Here is a tiny trained network, its code and every weight. The questions are about switching its units off for an input and a class, where a switched-off unit gives its printed mean instead of its output.

import numpy as np


def w(rows, s, z=0):
    codes = np.array(rows[::2]) - 128.0
    scale = np.full(codes.shape[1], s)
    scale[-1] = z or s
    return codes * scale


def norm(h):
    return h / np.sqrt((h * h).mean(-1, keepdims=True) + 1e-5)


def f(y):
    return y / 2 * (1 + np.tanh(0.7978845608 * (y + 0.044715 * y**3)))


def log_softmax(a):
    a = a - a.max(-1, keepdims=True)
    return a - np.log(np.exp(a).sum(-1, keepdims=True))


def net(x, mask):
    res = np.array(x, float).reshape(1, 2) / 4 @ E
    u = 0
    for l in range(4):
        y = f(norm(res) @ A[l][:, :-1].T + A[l][:, -1])
        res = res + np.where(mask[u : u + 5], y, B[l][:, -1]) @ B[l][:, :-1]
        u += 5
    return log_softmax(norm(res)[-1] @ U[:, :-1].T + U[:, -1])


A, B = {}, {}
E = w([
[95,161,141,185,161,235,130,255,113,100],'x0',
[148,133,85,143,25,177,33,121,126,179],'x1',
],0.0044)
A[0] = w([
[141,166,132,204,125,205,131,147,102,90,58],'0.n1',
[185,83,72,10,124,30,90,37,191,203,249],'0.n2',
[39,95,170,108,213,83,254,127,177,19,133],'0.n3',
[95,205,210,225,124,225,167,242,61,36,136],'0.n4',
[60,154,161,116,109,128,117,130,144,170,91],'0.n5',
],0.0023,0.0014)
B[0] = w([
[128,54,83,60,164,158,151,62,195,207,143],'0.n1',
[130,155,227,101,134,234,115,205,110,131,255],'0.n2',
[214,128,80,206,39,172,126,114,106,143,222],'0.n3',
[75,115,128,1,106,130,78,66,166,179,251],'0.n4',
[195,157,118,99,99,130,179,195,150,128,121],'0.n5',
],0.0032,0.0034)
A[1] = w([
[65,124,2,93,137,133,116,16,209,186,223],'1.n1',
[82,124,163,82,213,62,182,134,109,33,203],'1.n2',
[220,113,126,216,90,176,159,154,113,120,126],'1.n3',
[71,162,161,94,183,80,197,134,165,128,52],'1.n4',
[160,128,132,113,80,25,135,6,87,140,2],'1.n5',
],0.0032,0.00085)
B[1] = w([
[162,142,183,142,96,138,142,157,76,84,194],'1.n1',
[196,144,93,170,73,130,91,140,101,157,251],'1.n2',
[138,130,175,124,129,152,91,150,121,118,150],'1.n3',
[130,105,91,178,65,117,84,121,125,128,172],'1.n4',
[1,146,108,89,153,195,130,155,178,166,233],'1.n5',
],0.0056,0.0019)
A[2] = w([
[1,141,102,206,178,172,90,185,129,103,118],'2.n1',
[148,85,58,167,81,142,118,92,161,133,1],'2.n2',
[134,140,136,189,234,47,206,126,129,69,157],'2.n3',
[85,146,107,131,39,141,53,115,116,132,64],'2.n4',
[156,151,235,112,133,180,90,166,100,123,136],'2.n5',
],0.0039,0.00097)
B[2] = w([
[140,107,190,61,199,38,102,9,192,181,199],'2.n1',
[160,137,187,141,135,133,141,148,148,137,124],'2.n2',
[197,87,65,226,4,128,113,132,94,196,153],'2.n3',
[188,111,122,218,154,59,184,135,166,101,208],'2.n4',
[92,91,81,141,146,88,219,121,70,91,252],'2.n5',
],0.004,0.0032)
A[3] = w([
[148,141,175,24,109,54,116,44,160,133,89],'3.n1',
[52,149,144,87,230,166,92,168,160,132,133],'3.n2',
[177,125,130,187,97,125,62,133,121,121,35],'3.n3',
[142,176,115,134,112,133,1,107,164,143,8],'3.n4',
[93,121,97,136,143,57,177,118,80,17,76],'3.n5',
],0.0053,0.0014)
B[3] = w([
[53,157,80,82,254,212,109,238,179,102,214],'3.n1',
[72,174,68,2,112,115,117,94,217,154,253],'3.n2',
[208,166,42,147,160,115,154,119,178,179,184],'3.n3',
[126,90,181,180,173,32,248,103,42,51,149],'3.n4',
[118,80,236,95,117,115,164,131,101,38,165],'3.n5',
],0.004)
U = w([
[72,142,116,71,153,152,117,137,163,147,141],'0',
[185,128,114,191,99,127,133,131,130,148,134],'1',
[117,100,208,118,116,123,152,132,82,58,128],'2',
[122,175,213,166,200,55,12,75,100,101,13],'3',
[125,177,213,164,203,59,13,71,96,101,14],'4',
[128,184,226,167,199,60,7,79,106,101,10],'5',
[121,185,214,169,199,61,14,69,99,97,4],'6',
],0.02,0.022)

Each question gives the input, the list of numbers given to net, and the class t.
The units are the neurons (one row each of A and B). Each row of codes is followed by its name. A weight is (code - 128) times the scale printed after its matrix; where a second scale follows, it is the last column's (A, B and U).
mask holds one flag per neuron, layer by layer. A switched-off neuron (its flag False) gives its mean, the last column of its row in B, instead of its output. The means were averaged over made-up inputs and are rounded, as every weight is.
A unit's drop is (log p(t) with every unit on - log p(t) with that unit switched off) / (log p(t) with every unit on - log p(t) with every unit switched off).
unit that matters most: the unit with the biggest drop
top k neurons: the k neurons with the biggest drops, biggest first
k most important neurons of layer l: the k neurons of layer l with the biggest drops, biggest first
drop when u is switched off: that unit's drop, to one decimal
input [-6,-7], class 1: top 3 neurons	0.n4, 2.n3, 2.n1
input [-3,2], class 2: top 4 neurons	0.n2, 2.n5, 0.n4, 2.n1
input [-2,3], class 2: unit that matters most	2.n5
input [5,-7], class 1: top 2 neurons	1.n5, 0.n2
input [-3,-2], class 2: top 2 neurons	0.n2, 0.n4
input [2,1], class 2: top 3 neurons	1.n1, 0.n2, 1.n5
input [2,-3], class 2: top 2 neurons	0.n3, 1.n1
input [3,-2], class 2: top 4 neurons	1.n1, 0.n4, 0.n2, 1.n5
input [-1,3], class 2: top 2 neurons	2.n5, 1.n2
input [-4,6], class 1: top 3 neurons	2.n1, 0.n4, 2.n4
input [-2,-2], class 2: top 2 neurons	0.n2, 0.n4
input [2,3], class 2: 2 most important neurons of layer 0	0.n3, 0.n2
input [3,1], class 2: 2 most important neurons of layer 1	1.n1, 1.n5
input [-4,-8], class 1: unit that matters most	2.n3
input [-2,1], class 2: drop when 0.n2 is switched off	1.2
input [4,-6], class 1: drop when 0.n2 is switched off	0.5
